Each row of numbers stands for one thing and depends on some of the facts below. Use the named rows to name the rest.

Some things and their rows:
[ -9   2 -14   2  -3  -4   2  -1  -2  -3   5   2   9 -10   1  -6   8  13
  -1  21  10   0   3  -6   5  -8 -10 -10   2] : J724
[ -1   3   1   9  -1   8  -3  -1   2  -3   6   4   0   3   5  -5   6  -3
   0  -3  -5   5   2   2 -12   5 -10   4  -4] : J477
[-4  3 -8  4 -2 11 -2  4  4 -5 -1 -1 -6  0  6 -2  7  4 -2  5 -2  1 -1 -6
 -2 -1 -8 -5 -8] : J112
[  5 -10 -10   2   0 -22  -1   9 -11   7   2  -7 -14  23 -16  14   3 -11
 -15  -6  23  -6  15  -6   4  13 -27  -4  -2] : J886
[ -6   7   1 -10 -20  16   4  -4  16 -15   0  17  15   0   7 -14  -4  -8
  10  16  -5  13  -9  12  -1  -5   0   5   0] : J499
[  9  18  -1  -4   0   8  11   2 -21   9   8  -9  -1   9 -12  10  23  27
  11  -8  22  -9  26  -8   0  14  17 -22 -22] : J665
[  3  -6  15  -1  -4  -9   7  -1   3  -1  -7   8  13  -2  -4  -2 -23 -25
   0  -2   6   8  -8   9   4   4   7  10   9] : J244
[ -3   8  27  -7  -2   0   5 -11   6  -1  -3   7  18 -18   0 -17 -10 -10
   3  -4   0   7  -6   6   8   7  30   2  12] : J967
[  4  -4   4  -1   4  -6   3  -5  -4   6  -1   2  -4  -4  -4   7  -8  -1
   7 -11  -9 -10  -5   0  -4  -2   8   0  14] : J425
[ -4  -4   7   7   9 -11  10  -1  -5   6  -2   3  -1   2  -5   0  -9  -9
  -3 -12  -1   1   6   1  -1  11   4   6   6] : J565
[-29  23   5 -22  -5  -4   9  -5  -3  -4  12  15  22 -11  -6 -24  -2  11
   3  13   9  10  19 -13  10  -5  10   0  19] : J212
[-13   8   7  15   6   6  15 -18   2   0  -8  12   6 -22   4  -8 -12  -4
   9   9  -9  21  -9  11  -5  -2  22  -6 -11] : J460
[ -4   7   0   5   4 -15   3   7  -9   7   4  -8   6   0  -8 -10  -1  -5
  -8  -1  17  11  10   0   9   0  -6  -1  -5] : J917
[  4 -12  -6  -4  -1 -17  10  -6 -20  17   4 -14  -9   8 -19   5  14  22
  -8  -6 -12 -13  11  -9   4   9 -13  -5  -3] : J410
[ -5  -8  23  14   4 -14 -10 -17  10  -7  -9   3  -5 -21  12 -15 -13 -18
  -8  -1   1  12 -23  13   5   1   8   6  17] : J525
[  3  10  -9 -11  -6  -4  -6  -3   1  -5   0   3 -13  -2  -6   6   7   7
   2   5  17  -4  -5   4   6 -11   0 -17  -6] : J482
[-24  14   4 -13   2  -3  26  -9  -6   5   6  19  26  -9 -13 -13 -14   4
   9  10   4  13  22 -10   5  -4   5  -7  12] : J174

Facts:
Φ: is directly part of; ψ: points at; β: belongs to class; ε: is of sort
Φ J696 <- J100,J143,J224,J244,J273,J423,J467,J525,J758
Φ J414 <- J101,J146,J693,J737
Φ J322 <- J106,J176,J288,J32,J999
Φ J906 <- J108,J347,J420,J53,J642,J811
Φ J993 <- J112,J425,J505,J604,J643,J864,J944,J967
Φ J139 <- J117,J148,J416,J702,J724,J730
Φ J913 <- J137,J449,J506,J617,J810,J824,J993
Φ J929 <- J165,J169,J586,J675,J823
Φ J724 <- J174,J212,J310,J839,J911,J921,J925
Φ J28 <- J188,J250,J308,J437,J906,J964
Φ J871 <- J2
Φ J357 <- J203,J258,J29,J292,J433,J465,J477,J499,J529,J657,J894,J94
Φ J695 <- J230,J27,J436
Φ J416 <- J235,J259,J382,J482,J5,J665,J853,J886
Φ J117 <- J24,J342,J410,J532,J825,J826,J846
Φ J818 <- J252,J543,J984
Φ J964 <- J257,J376,J460,J492
Φ J852 <- J294,J357,J414,J471,J66,J690
Φ J39 <- J305,J461,J488,J696,J712,J798,J948,J958
Φ J308 <- J336,J629,J647,J661,J668,J809
Φ J79 <- J390
Φ J999 <- J407,J774,J991
Φ J608 <- J565,J79,J871
Φ J742 <- J709,J843
Φ J950 <- J818
Φ J148 <- J917
J100 ψ [J525]
J101 ψ [J693]
J137 ψ [J449]
J143 ψ [J244]
J146 ψ [J101]
J224 ψ [J273]
J250 ψ [J437]
J252 ψ [J543]
J257 ψ [J460,J376]
J27 ψ [J230]
J273 ψ [J100]
J29 ψ [J657]
J294 ψ [J690]
J310 ψ [J921,J212,J925]
J32 ψ [J288]
J407 ψ [J774]
J410 ψ [J24]
J423 ψ [J224]
J433 ψ [J292]
J437 ψ [J188]
J449 ψ [J810]
J461 ψ [J948,J305,J958]
J465 ψ [J499]
J467 ψ [J244]
J488 ψ [J712]
J492 ψ [J460,J376]
J529 ψ [J499]
J53 ψ [J811,J642]
J532 ψ [J24,J846]
J586 ψ [J675]
J604 ψ [J505,J967]
J629 ψ [J809,J661]
J642 ψ [J108]
J647 ψ [J668,J629]
J665 ψ [J853]
J690 ψ [J66]
J709 ψ [J843]
J730 ψ [J702]
J737 ψ [J146]
J774 ψ [J991]
J798 ψ [J948]
J809 ψ [J661]
J823 ψ [J586]
J824 ψ [J617]
J839 ψ [J174]
J886 ψ [J382]
J894 ψ [J465,J94]
J911 ψ [J925]
J925 ψ [J174]
J948 ψ [J798]
J958 ψ [J461]
J984 ψ [J252]
J991 ψ [J774]
[J100,J112,J137,J169,J174,J188,J212,J224,J235,J250,J252,J258,J273,J28,J288,J294,J32,J322,J342,J347,J390,J410,J420,J423,J436,J449,J460,J461,J465,J467,J477,J5,J525,J532,J565,J586,J604,J643,J647,J66,J668,J675,J702,J712,J724,J742,J774,J810,J824,J826,J839,J843,J846,J852,J864,J871,J886,J894,J906,J913,J917,J925,J929,J964,J984,J993,J999] β plabros
[J101,J106,J108,J139,J165,J176,J230,J244,J292,J305,J308,J310,J416,J433,J488,J499,J506,J543,J642,J661,J665,J690,J693,J696,J737,J758,J811,J823,J825,J911,J921,J948,J967,J991] β gelubras
[J117,J143,J146,J148,J2,J203,J24,J257,J259,J27,J29,J336,J357,J376,J382,J39,J407,J414,J425,J437,J471,J482,J492,J505,J529,J53,J608,J617,J629,J657,J695,J709,J730,J79,J798,J809,J818,J853,J94,J944,J950,J958] β komik
ε d <- J100,J257,J288,J425,J465,J471,J617,J958
ε f <- J101,J106,J2,J410,J420,J467,J492,J529,J774,J853
ε o <- J108,J137,J188,J292,J482,J604,J839
ε e <- J143,J24,J310,J543,J668,J709
ε j <- J146,J809,J911,J94
ε n <- J165,J258,J437,J730,J824
ε m <- J169,J407,J944
ε h <- J174,J5,J506,J758,J846
ε g <- J176,J984
ε l <- J212,J259,J336,J433,J449,J505,J693,J702
ε c <- J224,J235,J27,J390,J643,J690,J811,J826,J917,J921
ε k <- J230,J250,J347,J525,J647,J712,J894,J967
ε i <- J244,J382,J461,J532,J565,J586,J657,J810,J864,J925,J991
ε b <- J29,J294,J305,J32,J460,J661
ε p <- J477,J665,J825
ε a <- J629,J66,J798,J823,J886

Name these rows:
No name comes twice in this set of rows, the named rows included.
[  7  -4  24   2  -3  -9  -4 -10   6  -6  -9   3   6 -19   9 -15 -10 -16
  -1   3   4   8 -16  11   5   5  20   8  14]	J230
[ 14 -14  -5  28   7   3 -16   5  -3  -3  -3 -18 -24  -5  17   4  24   7
  -6   3   3  -9 -10   3  -6   2 -11  -7 -15]	J423
[-13   9   3  -7  12 -12  24  -3 -15  16  15   9  18  -1 -17  -6  -2   6
   5  -3   9   1  30 -14   2   9   4  -2  10]	J925
[ 10 -10  -1  -1   1 -21  13  -2 -23  23   7 -19  -4  13 -20   2   5   5
 -16 -16  -1  -3  19  -6   2   9  -7   0  -4]	J532
[  6  -6   6  27  12 -14 -15   6   3  -4  -1 -16  -5  -8  13  -8  -2 -19
 -10  -8  13  10  -9   5   0   2  -3   4  -6]	J224
[-11  30  10 -24  -5   1  17 -23  -8   4   5  18   3 -17 -15  -7 -10  12
  17  -2   5   8   2   6   7  -2  34 -23  -1]	J853
[  5  -9  -4  20   2  -3 -17  -4   6 -13  -5  -5 -13 -12  19  -4   8  -2
  -9  11   3   5 -21   4   1  -2  -4  -6 -11]	J273
[ -3  -6   2  -2  -2  -9   8   0  -3   7  -2   7   5   8 -10   3 -11 -14
  -7  -8  -1   5   9  -3   1   8 -10   7   9]	J586
[  8 -17  13  21   8 -16  -5 -12   1  -1 -10  -2 -13 -16   8  -5   0  -9
  -8  -5  -1  -2 -20   5   0   7   8   3   7]	J100
[ -4  -1   3  -3  -1 -16   5  -6  -9   4   3   5  -9   2 -14   4  -5  -6
  -3  -2  17   6   8   3   5   7   2 -12  -5]	J5
[-11  25   6 -16  -1   1  18  10  -6   2   6  11  43  -8 -11 -14  -8  -4
   7   7  18  22  21  -5  11  -7   8   2   7]	J921

Now the same things, written a new way:
Some things and their rows:
[ 4  3  9 -4 -3 -8 -1 -6 -4  0  3 -3  1 11  5  1 10 -8 -1  3  0  6  2  7
 -6 -2  4  4] : J336
[ 1 -2 -3 -2  4  0 -1 -8  0  0  2 -1  2 -3  8 -3  0 -2  1  9 -8  2 -4  6
 -1  4  8 -2] : J964
[ 2 -3 -1 -2 -4  0  3 -5  0  2  1 -2  4  1  6 -1  3 -5  3  0 -4  2  5  5
 -3  0  2  0] : J376
[  6  -1  -7   7   2   2   6  -3  -2  10  -3   3  -4   6   2 -12  -9 -10
   3  -1  -3  -5   4   7  -3   1   0  -3] : J165
[ -5   0   4   0  -4   2  -1  10  11  -3  -3   1 -15  -4   0   2   2   4
   3  -3  -2   0  -5  -2   1  -5  -9   0] : J737
[ -4   8   9  -6  -5  -3  -3   4   8  -2   8  -2 -21   5  -2  12  14   4
  -3  -4   4   4  -2  -5   8  -6  -6   6] : J809
[ 0  2 -3  0 -1  0  3 -5 -2 -4 -5 -1  9 -1  5 -4  1 -1  5 -7 -4  7  1  0
  3  1  3  2] : J106
[  0   4 -10   6   5   3  -5  -8  -3  -2   6   6  12  10  -8   0   7   0
  -1   2   6   1   7  -9  -2   4  11  -3] : J174
[ 3 -2 -3  0 -1 -1  1 -7 -4  0  0  1  4  2  1 -4  0 -3  0  0 -3 -2  2  1
 -1 -1  7  2] : J675
[  8   0   1   3   0  -1   3  -4  -2  11   3   2  -6  11   2  -5  -1 -12
  -1   4   1  -4   6  10  -8   1   1  -1] : J944
[ -5  -1   1  -1  -4   4  -4   7   8  -1   5   2 -15  -5  -5   5   2   7
  -1  -2   3  -7  -3  -8   3  -5  -7   2] : J273
[ -7   9  10  -8   4   1   8  28  -1 -37 -15   1   2  -9 -16   8 -20   5
  -3  -4  11  -5   5  35  12  -6  -4   0] : J991
[ 2  0  0 -1  4 -1  1 -4  0  3  4 -3  5  1 10  0  2 -3  1  4 -5  4  2  7
 -1  6  3 -3] : J950
[  8   0 -16   8   4   8  -1   0 -13   8   1   6  20  -7   5 -12 -10  10
  -2  -6  -1 -15   6  -4  -1   4  -6  -4] : J235
[  2   2  -7  -9  -1  -3   8 -10  -1  -5  -4  -2   6  -4   1  -2  -1  -1
   1  -3  -3  10  -1   2  11   5   6   6] : J810
[ -8   1   5  -3   7  -2   4   4  -4   1   0  -4  -2  -7 -13  12 -10  11
  -4 -10  14   5  -3 -11  22   2   2   5] : J532
[ -1   7  -6  12   7   6  -5  11   6   5   4  10 -12  13 -19   3   0  -1
  -3   1  15  -4   4  -7   0   0  -8  -6] : J310

Which thing is each row?
No name comes twice in this set of rows, the named rows included.
[  0   4  12   1   3   1   2  23   0  -7   0   4 -13   4 -13   4 -13  -5
  -5   5  12 -15   8  22  -7  -7  -7  -3]	J407
[  1   1  -4   8   6   5   3  14  -1  14   5   5  -9   3 -12   4 -12   3
  -5  -1  13  -9   7  -4   3   3 -11  -5]	J730
[ -9   3  11  -7   3   2   2  29  -3 -37 -11   4   5 -11 -16   8 -20   6
  -3   2  13 -17   7  31   3 -10   1  -2]	J774
[  3  -3  23  -4  -9 -17   1  18   2   8 -18 -12  -3   3 -19   8   1  -7
 -11  15   7  23 -19  -8 -19   6 -20   3]	J798
[ 1  3 -1  3 12  0 -1 -4 -7  7  6 -1 11  4  5  4 -2  2 -4  5  3  5  3  2
  5 11  4 -6]	J148
[ -4  -5   7   5   8  -4  -3  -9 -14   8   3  -1  13   5  -3   1  -4   2
   0  -5   7  -4   5  -7   2   0  16   1]	J846
[  2  -4   8   9  10  -3   2  -5 -11  20   5   1   2  13  -2   1  -9  -7
  -2  -3   9  -7   9   1   0   3   9  -2]	J24
[ 10  14  -9  -5   2  -3   7  -4 -14   1   1  -1  16   0   4   0  -2   7
  -8  -8   4   9   3   2  14  10  -7   5]	J382
[  1  -7 -14   8   6   8   1  -4  -9   8   1   4  17  -4  -1  -6 -10   5
   3  -4   2  -8   8  -7   1   5   6  -6]	J917
[ -3  -4   5   4   9  -3   2 -10 -12   8   2  -1  11   4  -3   1  -7   0
  -1  -5   6  -1   4  -4   7   2  15   1]	J342
[ -4 -14  -6   9   8   5   2  -6 -10  12   0   0  17  -6  -1  -4 -17   3
   5  -8   3 -11   9  -9   4   2  13  -5]	J826

